Each row is followed by its class number.
[ -79  203   49  124 -165   54  -26 -108  149  -20  222    5  216  393
  110 -289   75  -65 -195 -196 -220 -141 -143   69  196  -54   72  -51
 -203   20   26  -12   74  -42   72   42]	11
[ 343  195   48 -318  148 -256 -170  -21 -202  -65 -106  480  538  -36
 -190  -56  -82  360 -138   40    9  121  620   30  462 -381 -249  305
    9  -90  105 -125 -218  -50   93  132]	8
[-104  203   11  266  -21   50   98 -203   41  -65   73 -144  134  350
   -8 -124  185 -106 -140 -194  -11  -59  -59   22  285  -57  -64   29
 -103   66   -6  182  -56  -16   -5  142]	6
[ -57  -82 -295  439  218   95   16 -312   60   82 -234 -411 -216  308
 -762   59   -9 -492   11 -285  251 -101 -787   53  254  -61  179   98
 -303  679  -54  -24 -118  -75 -383   71]	3
[-156  177  -35  232   94   71   71 -211   -7  -82   73 -119  207  356
   47  -30  221 -100 -131 -169  -21  -44 -154   53  270  -38  -57   28
 -173   27   49  167  -73   23   -9  199]	8
[ 280  119  114 -424   91 -259 -243 -106 -220 -182  -71  371  736  213
 -116   87  180  298 -114    5 -150  157  373  -16  400 -501 -221  299
   -4  -73  152 -183 -225  -26  108   90]	0
[   3  -51 -118 -250  671   68 -107   24  -34  -88 -233  350  173 -291
  247   20  325  159  268  -53  -97  145  317   19  115  269 -148 -746
  -12   92   54  589  143  299   31  163]	11
[ 356  193   46 -354  134 -228 -179  -16 -170 -106 -144  480  528  -49
 -214  -37  -36  402 -129   49  -25  190  662  -20  545 -390 -282  213
   53 -113   36  -82 -197    3  153   83]	9
[-182   55 -352  413  210  105  -36 -278  239    3 -289 -190 -123  207
 -830 -210  -52 -423   11 -293  218 -121 -577  -42  295  -11  179  -66
 -271  643  -31   98    7   32 -337  -10]	2
[ -65  -74  -98 -174  494  -86 -179   58 -104  -27 -328  316  161 -125
  293   22  261   22  118 -159  -74   -8  156  -30  114  192 -208 -510
  114  188  207  455   41   64 -102   67]	5
[-145  -18 -344  395  180   20  -43 -300  217   36 -283 -137 -130  156
 -899 -209  -99 -396  -56 -341  239 -103 -594  -69  207  -20  237  -38
 -300  624 -129   53   -2  -32 -350  -82]	5
[ 213  117  116 -468  224 -207 -231 -143 -244  -32  -51  419  829  232
  -79   30  215  284 -133   18 -129   89  436  100  433 -469 -214  311
  -37  -48  201 -115 -222  -19  209  132]	11
[   1  -41  -86 -266  637   33 -109   63 -100 -111 -296  359  195 -288
  278  100  351  155  264  -43  -87  161  354  -37  122  250 -201 -666
    2   94   39  586   81  310   23  162]	0
[ -73  -23 -132  -96  416  -49 -198  121  -47  -27 -346  342  114 -142
  220  -94  161    4  108 -211  -68    4  148  -71  210  169 -198 -568
  127  212  151  465  101  136  -21   32]	9
[ -39  245  -16  148  142  331  138 -154  109  -17  179 -124  274  260
   78 -207  192  -91  -56 -166  -57  -20  -65  -41  336   28  -18  -92
 -192  -96  -43  325   18  305  125  187]	10
[ -62  231   11  238    6  293  175 -134  127  -71  180 -263  126  304
   77 -219  152 -117  -80 -122  -14   -7  -78  -30  334   80   39 -108
 -263  -59  -86  235   68  280  137  200]	0
[ 245  200  188 -469   84 -219 -329    6 -249  -81  -73  488  762  140
   45  -17   72  451 -152   94  -87   95  600  111  333 -447 -252  215
  -12 -157   60  -92 -178  -11  182   58]	1
[ -96  252   47  113  -87  116  -24 -126  147  -21  155   83  198  325
   70 -277  102  -27 -208 -278 -211 -183 -160   69  125  -21   33 -102
 -218   53  -93   91   53    5   -3   64]	1
[ 206  105   81 -444  172 -260 -255 -181 -277 -211  -52  402  673  222
  -91  137  194  323 -109   -4 -153  142  461   23  485 -473 -218  333
  -29 -150  219 -148 -206  -14  140  107]	2
[ -41  229  -14  153  160  289  149 -156   67  -13  140 -114  240  302
  119 -143  217 -138  -87 -137   21  -69 -105  -29  369   23  -31  -66
 -225  -58  -46  287    3  275   69  198]	3
[-208  -21 -314  186  254   34 -118 -271  152   89 -299 -178  115  201
 -664  -56  -59 -372  -14 -224  217 -216 -485  114  291  -44   97 -126
 -231  697  -45  165  -58   55 -209   26]	4
[-151  194   46  256   34   86   91 -221   66  -81   84 -117  186  438
  -16 -123  208 -130 -119 -223  -19  -69 -142   36  301  -42 -107   -4
 -146   93  -86  223  -50   74   40  119]	4
[-128   28 -354  337  167   90  -42 -220  210   16 -261 -171 -111  115
 -801 -124 -110 -384  -11 -277  220  -50 -559  -63  317    3  218 -109
 -303  618  -46   69   43   57 -279  -23]	0
[ -57  -70  -97 -114  439  -78 -164   74 -134  -43 -324  195  138  -78
  267    8  180  -49   95 -121  -69   -6  146  -36  192  169 -175 -453
  108  248  275  376   46   80  -74  134]	0
[-147  223   21  293   68  113   88 -180   40 -120   68 -160  -20  383
   51  -16  208  -55 -148 -248  -79   -5  -83   28  317   21    1  -57
 -245  -29    1  158   46   59    3  176]	1
[-165  -80 -333  167  217   31 -150 -285  135   53 -268 -212  177  373
 -633   64  -57 -462  -17 -208  238 -160 -590   60  346 -197  110  -19
 -237  662   16  115 -127   21 -187   19]	8
[-178  -96 -300  218  143   49 -115 -261  115   80 -284 -255  -11  209
 -667   37  -83 -396  -10 -186  217 -136 -523   54  292  -50  151 -104
 -277  676  -31   89  -31   49 -216   11]	0
[ -19   -7 -131 -216  695  -38 -134   16  -53 -110 -301  388  117 -331
  180   57  233  123  206  -71  -20  134  383  -44  125  303 -151 -648
  -15   83   36  564   95  276    9  140]	5
[-178  220   66  183  -21   48    6 -142   35  -76  101  -58  235  362
  120  -72  201  -57 -156 -210 -148  -63 -169   26  224  -54  -30  -84
 -197   50    6  127   13   71   43  127]	0
[-128  224   84  272   -9   39   32 -198   35  -91   81 -101   75  430
   69 -122  135  -89 -167 -216  -61  -52 -154   43  233  -56  -45   -3
 -134   53  -81  159  -19   30   -4  144]	7
[ 188  154   95 -529  234 -287 -286 -202 -233 -143  -75  508  789  135
 -102  125  199  351 -164  -32 -179  103  466   33  407 -395 -187  233
  -50 -125  152 -110 -184  -17  166   85]	5
[ -41   26 -310  389  146   68   17 -222  189  132 -355 -299 -227   99
 -809 -129 -108 -354   -2 -301  311 -145 -593  -31  316  -41  157  -47
 -199  643 -100   45  -87  -13 -328   26]	7
[ -91  294   -3  175 -167  132  -12 -136  132  -26  177  -29  262  294
   65 -385  -17  -73 -203 -123 -104 -213 -137   75  160  -28   50   -9
 -155   49   15   67   52   23   42   58]	2
[ -82  254   19  213 -191   48   21 -181  197  -14  172   67  134  259
  -62 -418   10  -68 -265 -266 -131 -185 -212   -9  106    2   67  -66
 -201   34 -112   56   60    3   -6    0]	5
[ -11  -60 -203 -227  743   46 -136    5  -98 -148 -313  285  217 -284
  225  144  283   62  264    6   21  167  334  -42  262  231 -186 -622
   46   81  156  643   50  284    8  145]	2
[ -39  -51 -333  375  222  107   14 -255  176  134 -360 -312 -159  180
 -807  -91  -64 -422   36 -299  311 -102 -595  -27  353  -66  142   21
 -182  672  -78  114 -123  -23 -306   44]	7
[ 194  201  213 -436   97 -301 -292  -35 -235  -38  -61  534  849  118
   16  -80  169  420 -190   18  -92   16  568  116  293 -441 -306  208
   -6 -131   80  -92 -212   17  209   26]	5
[ 297  203   77 -340  242 -262 -198    9 -133  -94 -117  455  573  -61
 -121  -82  -62  383  -86   38   66  139  614   -2  449 -334 -267  189
   62  -60   30  -22 -214  -12  127  112]	4
[ 119  -47  -98 -139  452  -23  -87   62  -66   25 -385  205    8 -158
  134  -29   91  -36   92  -49   59  -18  240   45  278  169 -255 -487
  203  273  158  457    2  106  -61   79]	7
[ -71  254  -14  238   61  272  128 -144  127  -63  183 -104  154  303
   21 -255  142  -82  -96 -199  -57    2  -30  -65  353   34    2  -98
 -204 -101  -75  313   62  251  111  170]	10
[-201  -27 -350  411  239   48  -57 -240  202   62 -271 -264 -134  220
 -736 -116 -106 -418  -17 -284  249  -68 -599  -57  306  -60  246  -71
 -314  610   32   66   22   -1 -318   -9]	11
[ 346  137  130 -411  107 -232 -231  -94 -173  -64  -70  432  726  164
 -168  -60  124  345 -124  -12 -147  119  406   54  427 -511 -185  207
  -27  -61  106 -168 -192  -39  162   32]	11
[ 306  206   56 -268  239 -227 -194  -21 -118 -110 -147  481  538  -25
 -210   -8   16  357 -107   55   33  193  646  -43  492 -338 -266  232
   47 -129   45  -35 -186  -31  106  126]	1
[ -47  -50 -113  -95  466  -54 -226   90  -49   -7 -326  302  101 -123
  274  -50  120    0  124 -100  -75   24  183  -25  159  188 -190 -544
  141  202  233  491   57   73  -69   16]	10
[ -99  -28 -341  333  239   79   10 -252  154  124 -330 -315 -122  156
 -764  -87   13 -421   41 -263  291  -95 -575  -20  342  -55  120   11
 -202  651    7   97 -126  -11 -316   51]	6
[ 313  248   99 -431  205 -192 -179  -38 -185  -77  -61  544  851   56
 -163  -75  183  427  -77   30  -43  138  704   60  491 -396 -304  264
  -16 -147   19   80 -200   78  313  106]	4
[ 120  163   68 -455  134 -198 -266 -136 -246 -182  -29  362  750  285
  -71   91  169  260 -134   10 -143  146  457   46  400 -411 -170  364
  -32  -92  165 -153 -200  -34  245  136]	9
[ 272  199   41 -397  154 -169 -233  -41 -184 -115  -14  482  856  163
  -96  -18  201  345  -98  -37  -70  161  601   31  547 -443 -263  265
  -53 -147   32   26 -210   64  337  111]	9
[-116   85 -124  112  182  177   67 -234    0 -141  129 -264  145  363
   67   60  214 -156 -127 -205   62   70 -155  -17  411  -25  -28   82
 -222  -10  106  204  -70  106   24  198]	9
[ -19  -76 -115 -204  453  -58 -120   17  -49    2 -352  188   70 -155
  204   68  151   23  108   -7   13  -84  237  143  265  253 -238 -504
  189  251  167  407   73  109   11  139]	4
[-136  220   55  191   86  113   63 -221   12  -33   55 -122  258  436
   82  -95  270 -115 -124 -232  -20 -104 -158   48  299  -75 -112  -17
 -124   93  -18  234  -93   99   45  183]	7
[-116   18 -406  408  124  151   -2 -233  203  -10 -285 -356 -338  153
 -863  -94 -137 -368   26 -284  239   -6 -569  -32  321   59  267  -29
 -325  603  -85    6   50   -6 -318   18]	9
[  66 -103 -105 -136  465 -121 -254  188  -93 -125 -331  324   88 -122
  202  -95   98  -31  149 -147  -81  138  177 -137  204  138 -179 -635
   60  258  218  460   53   65 -140  -81]	0
[ 164  133  115 -481  194 -270 -247 -131 -241  -83  -69  386  707  153
  -92   27  204  303 -130   30 -154   78  499  112  421 -415 -219  269
  -26  -74  188 -134 -236   -4  177  134]	6
[  30  -36  -99 -201  565  -98 -191   44  -57    4 -389  278  152 -178
  173   23  109  -14   86  -55   40  -26  229   33  299  154 -252 -552
  204  269  198  459   -5  122  -27   77]	7
[  39  -22  -29 -179  437  -49 -143    7  -13    9 -307  383  107  -99
  171  -47  241   -8   72  -87  -94  -81  125   44  209  182 -232 -592
  107  204   36  398   52  172  -24   94]	3
[ -64  223  -15  119 -160   97   -3 -166  211  -43  192  -36  158  294
  -47 -343   25 -135 -195 -176 -166 -139 -133   59  222   -3   85 -127
 -214   52  -74  111   61   61   61   25]	6
[ -80  -53  -94  -70  486  -54 -176   14  -64 -109 -276  275  101  -61
  233  -17  242  -65  158 -157  -51   32  151  -45  188  205 -214 -514
  126  196  185  479   44   98  -40   97]	2
[ 254  264  163 -436   81 -277 -335  -10 -188  -96  -83  597  814   13
 -121 -209   94  464 -151   46 -148   50  545   82  306 -435 -246  114
   -7 -102   52 -106 -183  -11  144    5]	2
[-122  275  -34  212   43  210  105 -138   73  -78  175  -50  194  275
   64 -172  141  -86  -92 -206  -69   -7  -65  -15  290   30    3 -104
 -270  -88  -31  280   51  232  119  189]	8
[  30  -61 -117  -74  473   27  -55   46  -69   38 -336   89  -32 -130
  232   36  135  -43  121   37   54  -24  257   82  192  244 -241 -434
  188  229  248  454   12  107  -24  144]	10
[ -97   -1  -91 -274  669   17 -124   37  -42  -97 -270  300  107 -317
  234   39  277  129  222   -7 -126   95  388   52  106  313 -120 -735
  -16   93    6  574  116  306    5  198]	6
[-169   32 -373  346  163  108  -32 -259  201    5 -239 -218 -129  227
 -816 -101  -92 -394    0 -258  224  -64 -592   -1  301  -18  223  -40
 -322  584  -70   63    1   25 -276   63]	8
[ -70  -39 -133 -192  697    6 -106   14  -95  -73 -303  295  140 -305
  236  116  294  125  224  -81  -32   84  360   26  142  298 -189 -673
   -8  112   70  606   95  302    6  203]	5
[-207  -19 -364  318  198   60  -72 -254  144    1 -270 -184  -69  179
 -749  -58  -45 -401  -15 -265  199  -54 -564  -64  298   -8  210  -43
 -317  608   14   69   26   34 -309    0]	0
[ -70  239   -1  194   25  242  130 -141   99  -65  161 -175  182  289
   39 -181  132 -102  -92 -146  -54  -16  -46  -32  388   53   15  -93
 -243  -30  -44  223   74  263  141  214]	0
[-207   97 -333  480  145   58  -52 -262  237    3 -260 -200 -219  163
 -874 -250 -148 -397  -41 -337  247 -104 -633  -79  247    9  247  -67
 -289  623  -75   57   26  -21 -331   -8]	2
[ 144  148   55 -467  146 -195 -259 -108 -255 -145  -83  396  737  221
  -28   72  183  345 -127  -10 -147  122  472   57  437 -444 -202  344
  -28 -104  227 -157 -182  -20  189   78]	9
[ -53  -36  -87 -135  427  -37 -153   53  -73  -57 -272  376  100  -79
  186 -129  200   -7  130 -165  -94   26  130  -42  103  171 -192 -549
   50  179  106  487   55  167  -34  102]	8
[ -12    7 -125 -171  644   53  -79   49  -92 -128 -320  237   81 -280
  221   42  205  140  265  -20  -27  121  367   32  140  299 -159 -612
   20  120   36  572  135  295  -42  178]	4
[-115  -25 -125 -142  484  -46 -179   63  -86  -11 -289  349  206  -58
  278  -49  247  -54  133 -190  -80  -41   95  -14  131  190 -203 -524
   72  237  206  493   20  103  -27  119]	8
[-102  106 -120  132  203  227   72 -221   23 -100  136 -272  179  301
   61   66  123 -140 -128 -143  115    8 -126    4  352  -17  -18   49
 -211    2  121  245  -36  106  -46  195]	1
[  69  -88 -102 -134  478  -47 -113  108    2   75 -355  253   96 -184
  163  -94  150   13  119  -33    5  -58  208   58  231  178 -214 -598
  167  285  170  405   66   66  -57   40]	11
[ -93  -22 -355  332  223  112   -2 -250  148  123 -328 -297 -152  190
 -724  -69  -20 -407   29 -310  328 -114 -582  -36  372  -35  132   13
 -230  633  -11  140  -97   25 -283   58]	7
[ -36  239   16  158 -206   98   33 -128  102    1  148   20  129  329
   54 -400   83  -68 -230 -170 -152 -193 -176   51  137  -31   44   56
 -178   22    7   48   20  -52    3    4]	2
[-102   59 -121  122  195  246   73 -220  -24  -41  144 -370  102  322
  123   76  127 -163  -85 -113  104  -17 -195   56  300    8    1   83
 -198   41  145  239  -58  134  -37  252]	10
[-133  -92 -346  194  270   24 -115 -345  115   52 -269 -231   73  217
 -761   42  -43 -396  -41 -241  223 -145 -541   65  278  -72  146  -41
 -262  667  -17  112  -63  -14 -278   17]	5
[ -81  -94 -118  -68  480 -132 -206   29  -79  -23 -327  239   92  -84
  236   26  188  -57   95 -184  -37  -27  109   -8  153  197 -188 -505
   89  249  205  448   43   61  -83   95]	5
[  39  -33 -121 -178  440  -46 -122   58  -64  -26 -333  361  122 -143
  170  -21  175  -17   78  -97  -25    8  264   12  238  174 -286 -473
  185  237  155  440   22   87    8   27]	9
[ 302  184   99 -322  182 -257 -183  -14 -164  -85 -116  487  607  -33
 -159  -59    8  346 -133   50   15  147  636  -19  480 -354 -276  227
   30  -64   78  -73 -195   13  144  107]	0
[-164  -21 -124 -210  653   28 -144  -12  -91 -110 -291  360  203 -226
  262   27  350   84  220  -55  -20   54  281   -9  108  263 -207 -661
   42  120   91  631   72  296   23  174]	2
[ -73 -105  -20  -89  426  -92 -165   80  -85  -13 -270  296   41    4
  306  -75  244    9  129 -156 -111   35  182    9  139  163 -178 -491
   77  188  195  388   87   46  -28   72]	11
